Below is a small trained network, with its code and all its weights. Each question gives an input and a target symbol and asks what happens when units are switched off, that is, made to give their printed mean instead of their output.

import numpy as np


def w(rows, s, z=0):
    codes = np.array(rows[::2]) - 128.0
    scale = np.full(codes.shape[1], s)
    scale[-1] = z or s
    return codes * scale


def norm(h):
    return h / np.sqrt((h * h).mean(-1, keepdims=True) + 1e-5)


def f(y):
    return np.maximum(y, 0)


def softmax(a):
    e = np.exp(a - a.max(-1, keepdims=True))
    return e / e.sum(-1, keepdims=True)


def log_softmax(a):
    a = a - a.max(-1, keepdims=True)
    return a - np.log(np.exp(a).sum(-1, keepdims=True))


def net(x, mask):
    ids = ['ΘΠΦβεζξψ'.index(c) for c in x.split()]
    T = len(ids)
    res = E[ids] + P[:T]
    u = 0
    for l in range(3):
        q, k, v = (norm(res) @ M[l].T for M in (Q, K, V))
        z = softmax(np.where(np.tri(T) > 0, q @ k.T / 2**0.5, -1e9)) @ v
        res = res + np.where(mask[u], z, O[l][:, -1]) @ O[l][:, :-1]
        u += 1
        y = f(norm(res) @ A[l][:, :-1].T + A[l][:, -1])
        res = res + np.where(mask[u : u + 12], y, B[l][:, -1]) @ B[l][:, :-1]
        u += 12
    return log_softmax(norm(res)[-1] @ U[:, :-1].T + U[:, -1])


Q, K, V, O, A, B = {}, {}, {}, {}, {}, {}
E = w([
[157,153,105,107,177,113,163,74,123],'Θ',
[130,115,119,134,159,84,116,247,93],'Π',
[130,94,149,199,165,118,184,92,130],'Φ',
[110,126,52,108,84,91,67,110,137],'β',
[61,95,254,148,141,127,108,48,88],'ε',
[114,171,34,104,51,77,195,89,139],'ζ',
[105,99,104,172,139,190,81,188,108],'ξ',
[74,121,176,136,92,179,127,174,158],'ψ',
],0.017)
P = w([
[222,133,174,144,145,128,86,182,175],'0',
[44,92,191,232,43,131,188,95,74],'1',
[147,240,127,114,178,56,83,90,161],'2',
[118,27,39,114,92,129,173,80,64],'3',
[240,62,184,75,122,199,121,180,167],'4',
[51,222,2,108,207,81,197,110,14],'5',
[159,206,120,137,146,149,80,52,224],'6',
[184,7,69,171,29,156,233,99,64],'7',
],0.0095)
Q[0] = w([
[174,38,212,126,191,186,126,116,115],'L0H1',
[3,241,76,89,193,156,166,149,126],'L0H1',
],0.0049)
K[0] = w([
[170,88,53,94,83,117,157,103,142],'L0H1',
[59,213,102,132,131,3,120,87,136],'L0H1',
],0.0064)
V[0] = w([
[130,112,107,189,119,88,106,126,255],'L0H1',
[167,193,130,120,113,120,102,147,135],'L0H1',
],0.0052)
O[0] = w([
[217,164,140,160,78,166,135,120,8,155],'L0H1',
[96,121,110,62,132,66,65,200,69,3],'L0H1',
],0.013,0.0011)
A[0] = w([
[178,98,50,102,119,167,130,112,120,35],'L0N1',
[88,167,110,151,153,199,152,153,88,206],'L0N2',
[73,138,97,211,107,137,191,161,130,134],'L0N3',
[254,126,150,76,223,97,116,166,152,11],'L0N4',
[88,42,99,79,161,104,138,122,114,116],'L0N5',
[101,171,126,115,206,186,175,100,127,55],'L0N6',
[148,168,177,86,151,187,72,177,192,129],'L0N7',
[154,153,212,45,180,138,87,84,124,25],'L0N8',
[144,136,76,158,106,71,131,208,101,222],'L0N9',
[129,134,152,161,136,170,130,213,153,231],'L0N10',
[208,121,147,107,174,156,51,83,203,250],'L0N11',
[160,134,106,117,103,125,186,104,86,36],'L0N12',
],0.0089,0.0016)
B[0] = w([
[125,170,163,134,118,155,164,101,135,188],'L0N1',
[88,110,57,152,82,48,91,95,111,192],'L0N2',
[168,140,111,85,166,193,44,39,117,208],'L0N3',
[123,45,197,103,162,111,8,169,123,175],'L0N4',
[145,103,185,157,131,253,154,135,129,190],'L0N5',
[115,110,100,166,160,96,136,151,111,188],'L0N6',
[68,118,152,149,34,65,223,173,126,192],'L0N7',
[151,140,104,110,83,2,110,141,163,241],'L0N8',
[105,129,186,105,200,154,195,108,110,203],'L0N9',
[113,87,111,119,148,128,205,65,97,185],'L0N10',
[155,100,107,165,27,108,55,208,127,253],'L0N11',
[113,52,157,101,170,117,91,166,155,172],'L0N12',
],0.0083,0.0052)
Q[1] = w([
[103,128,112,145,167,115,182,88,51],'L1H1',
[189,1,156,77,84,219,180,106,155],'L1H1',
],0.0094)
K[1] = w([
[230,154,99,120,34,2,143,130,170],'L1H1',
[220,27,187,86,73,193,156,188,151],'L1H1',
],0.0082)
V[1] = w([
[151,254,97,178,132,218,187,173,177],'L1H1',
[132,101,216,93,146,127,245,93,160],'L1H1',
],0.0048)
O[1] = w([
[127,2,115,99,158,80,26,139,50,1],'L1H1',
[71,144,230,76,179,173,47,58,125,120],'L1H1',
],0.0094,0.0075)
A[1] = w([
[1,138,93,89,101,167,174,20,120,96],'L1N1',
[118,163,120,151,109,76,27,140,85,250],'L1N2',
[56,48,177,189,129,120,108,107,65,126],'L1N3',
[107,192,185,10,109,105,159,203,190,178],'L1N4',
[130,52,99,95,137,151,135,152,89,116],'L1N5',
[90,114,122,206,97,178,104,134,33,58],'L1N6',
[73,91,120,156,180,88,20,220,186,64],'L1N7',
[184,146,119,81,151,111,127,92,161,63],'L1N8',
[119,114,100,123,136,123,155,48,199,154],'L1N9',
[237,177,151,71,71,94,72,213,120,140],'L1N10',
[121,107,30,158,88,177,170,116,131,148],'L1N11',
[154,64,125,137,176,166,113,41,127,124],'L1N12',
],0.0084,0.0023)
B[1] = w([
[168,129,110,120,211,159,168,134,150,254],'L1N1',
[133,119,99,50,157,217,80,170,117,187],'L1N2',
[192,161,42,98,147,112,77,183,159,200],'L1N3',
[2,112,190,194,129,176,106,82,112,183],'L1N4',
[110,150,137,63,56,71,77,125,85,138],'L1N5',
[127,89,174,49,167,47,239,132,155,178],'L1N6',
[150,87,142,163,188,92,177,173,151,150],'L1N7',
[72,166,157,116,142,71,123,96,161,135],'L1N8',
[96,113,162,104,157,124,131,156,67,198],'L1N9',
[93,123,188,91,100,148,62,119,238,193],'L1N10',
[132,103,241,172,105,34,70,128,161,198],'L1N11',
[123,190,202,45,67,141,131,174,118,180],'L1N12',
],0.0082,0.0091)
Q[2] = w([
[2,165,50,168,173,107,23,82,125],'L2H1',
[119,153,93,120,201,128,205,207,176],'L2H1',
],0.0089)
K[2] = w([
[123,254,60,129,201,56,149,71,148],'L2H1',
[90,122,186,221,108,50,72,133,63],'L2H1',
],0.0087)
V[2] = w([
[138,2,162,200,148,216,145,250,40],'L2H1',
[164,156,178,186,167,253,89,111,129],'L2H1',
],0.006)
O[2] = w([
[96,102,9,214,181,91,114,107,99,2],'L2H1',
[181,193,98,137,89,129,130,174,71,230],'L2H1',
],0.014,0.0019)
A[2] = w([
[155,124,121,107,123,190,180,65,39,63],'L2N1',
[149,92,100,53,77,133,111,127,119,193],'L2N2',
[166,123,111,92,212,130,153,124,83,135],'L2N3',
[98,152,161,122,135,49,140,163,87,229],'L2N4',
[95,129,69,125,198,202,93,10,112,3],'L2N5',
[167,186,172,141,104,110,99,158,139,119],'L2N6',
[130,130,120,103,105,71,40,205,101,92],'L2N7',
[129,63,39,164,117,72,148,160,160,63],'L2N8',
[138,63,131,117,130,135,192,188,116,58],'L2N9',
[64,145,63,102,91,218,100,194,123,124],'L2N10',
[167,182,82,112,175,143,129,110,63,93],'L2N11',
[56,86,107,228,153,153,207,120,156,125],'L2N12',
],0.012,0.0027)
B[2] = w([
[141,173,119,98,148,41,121,123,175,195],'L2N1',
[143,58,83,129,45,201,146,142,104,163],'L2N2',
[106,101,125,142,47,168,88,139,122,203],'L2N3',
[173,67,44,126,141,105,146,113,133,225],'L2N4',
[205,87,110,147,208,121,96,207,126,157],'L2N5',
[141,99,42,168,164,138,123,117,90,254],'L2N6',
[100,114,159,96,132,196,198,141,151,197],'L2N7',
[209,152,254,113,101,113,133,170,139,161],'L2N8',
[126,107,79,171,163,64,86,65,156,180],'L2N9',
[173,49,119,70,41,86,125,133,62,155],'L2N10',
[108,178,219,193,49,118,80,121,171,160],'L2N11',
[92,147,93,108,60,189,128,121,74,207],'L2N12',
],0.0099,0.0081)
U = w([
[166,128,133,78,213,84,2,204,191,50],'Θ',
[56,87,88,132,212,149,113,101,122,152],'Π',
[189,212,95,196,150,189,76,175,114,158],'Φ',
[181,169,113,1,58,157,84,191,45,57],'β',
[79,206,169,163,61,62,10,96,167,189],'ε',
[158,195,194,42,165,131,167,107,124,214],'ζ',
[192,91,83,96,110,26,156,130,156,113],'ξ',
[67,183,55,131,51,152,183,87,105,2],'ψ',
],0.0098,0.0021)

Each question gives the input, a string of symbols that net reads in full, and the target symbol t.
The units are the heads (2 rows each of Q, K, V and O) and the neurons (one row each of A and B). Each row of codes is followed by its name. A weight is (code - 128) times the scale printed after its matrix; where a second scale follows, it is the last column's (O, A, B and U).
mask holds one flag per unit, layer by layer, with each layer's heads first. A switched-off unit (its flag False) gives its mean, the last column of its rows in O or B, instead of its output. The means were averaged over made-up inputs and are rounded, as every weight is.
A unit's drop is (log p(t) with every unit on - log p(t) with that unit switched off) / (log p(t) with every unit on - log p(t) with every unit switched off).
The circuit of an input: a set's keep is (log p(t) with only the set's units on - log p(t) with every unit switched off) / (log p(t) with every unit on - log p(t) with every unit switched off). Starting from the 12 units with the biggest drops (on a tie, the unit counted first), units are removed one at a time, each time the one whose removal leaves the highest keep (on an exact tie, the one counted first), for as long as the keep stays at least 0.8.
circuit, biggest first: the units of the circuit, biggest drop first
unit that matters most: the unit with the biggest drop
k most important neurons: the k neurons with the biggest drops, biggest first
k most important neurons of layer l: the k neurons of layer l with the biggest drops, biggest first
input ψ β ε ε, target Θ: unit that matters most	L1H1
input ξ ξ ε Π Θ ε ξ, target ε: circuit, biggest first	(L1N11 L0N2)
input ε β β ε Π β, target ξ: circuit, biggest first	(L1N11 L2N4)
input ψ Φ ζ Π, target Θ: 2 most important neurons of layer 0	(L0N9 L0N7)
input ξ ε ψ ψ, target Π: circuit, biggest first	(L2H1 L0N11 L0N7)
input ε Θ ε, target Θ: 2 most important neurons of layer 1	(L1N2 L1N9)
input ε ξ Θ Θ, target ζ: 2 most important neurons	(L0N11 L0N5)
input ξ ψ ε ζ, target Π: 2 most important neurons	(L1N1 L1N11)
input ε ε ε ε ψ, target ψ: 2 most important neurons	(L0N7 L2N12)
input ξ Θ Θ ε ε ε, target ψ: 3 most important neurons	(L0N4 L0N5 L2N12)
input ξ ε ζ Θ ε ξ, target β: 3 most important neurons of layer 0	(L0N2 L0N3 L0N11)
input ξ ε ξ ε β ε Θ, target Θ: 3 most important neurons of layer 0	(L0N4 L0N11 L0N6)
input ξ ξ ξ Φ ε ε ε ψ, target ζ: 3 most important neurons	(L0N11 L0N3 L0N10)
input Θ ε ε Π, target ψ: 2 most important neurons	(L0N4 L2N12)
input β ε Θ ψ Θ Θ, target ψ: 2 most important neurons	(L0N8 L2N12)
input β ε ε Θ ε β, target ζ: circuit, biggest first	(L2H1)
input Θ ε ε β, target ψ: 2 most important neurons	(L0N4 L0N11)
input ε β Π ζ ζ ψ, target Φ: 2 most important neurons of layer 0	(L0N8 L0N3)
input ξ ε Φ ε ξ ε ψ Θ, target Π: 4 most important neurons	(L0N10 L0N7 L0N11 L2N5)
input β β Φ, target Φ: unit that matters most	L0N9
input ξ ξ ε β, target Π: 2 most important neurons	(L1N1 L0N11)
input ψ ε Θ ξ, target Θ: 2 most important neurons of layer 1	(L1N1 L1N6)
input ε ψ ε, target ψ: 2 most important neurons	(L1N1 L0N3)
input ψ ε ε β, target Θ: 4 most important neurons	(L1N1 L0N7 L0N11 L2N5)
input ε Θ ε ε ξ ξ β β, target Π: 3 most important neurons	(L0N10 L0N7 L1N1)
input ξ ξ β ε ε ξ ψ ε, target ζ: 3 most important neurons	(L0N8 L0N10 L1N6)
input ε Θ ε ξ ε ψ, target ζ: unit that matters most	L2H1
input Φ Π ε ε ξ ε Φ ζ, target Π: 2 most important neurons	(L0N10 L0N7)
input Φ ξ β β, target ε: 2 most important neurons of layer 2	(L2N11 L2N3)
input Θ Π ξ ε ξ ε ε ε, target Π: 3 most important neurons of layer 0	(L0N10 L0N7 L0N8)
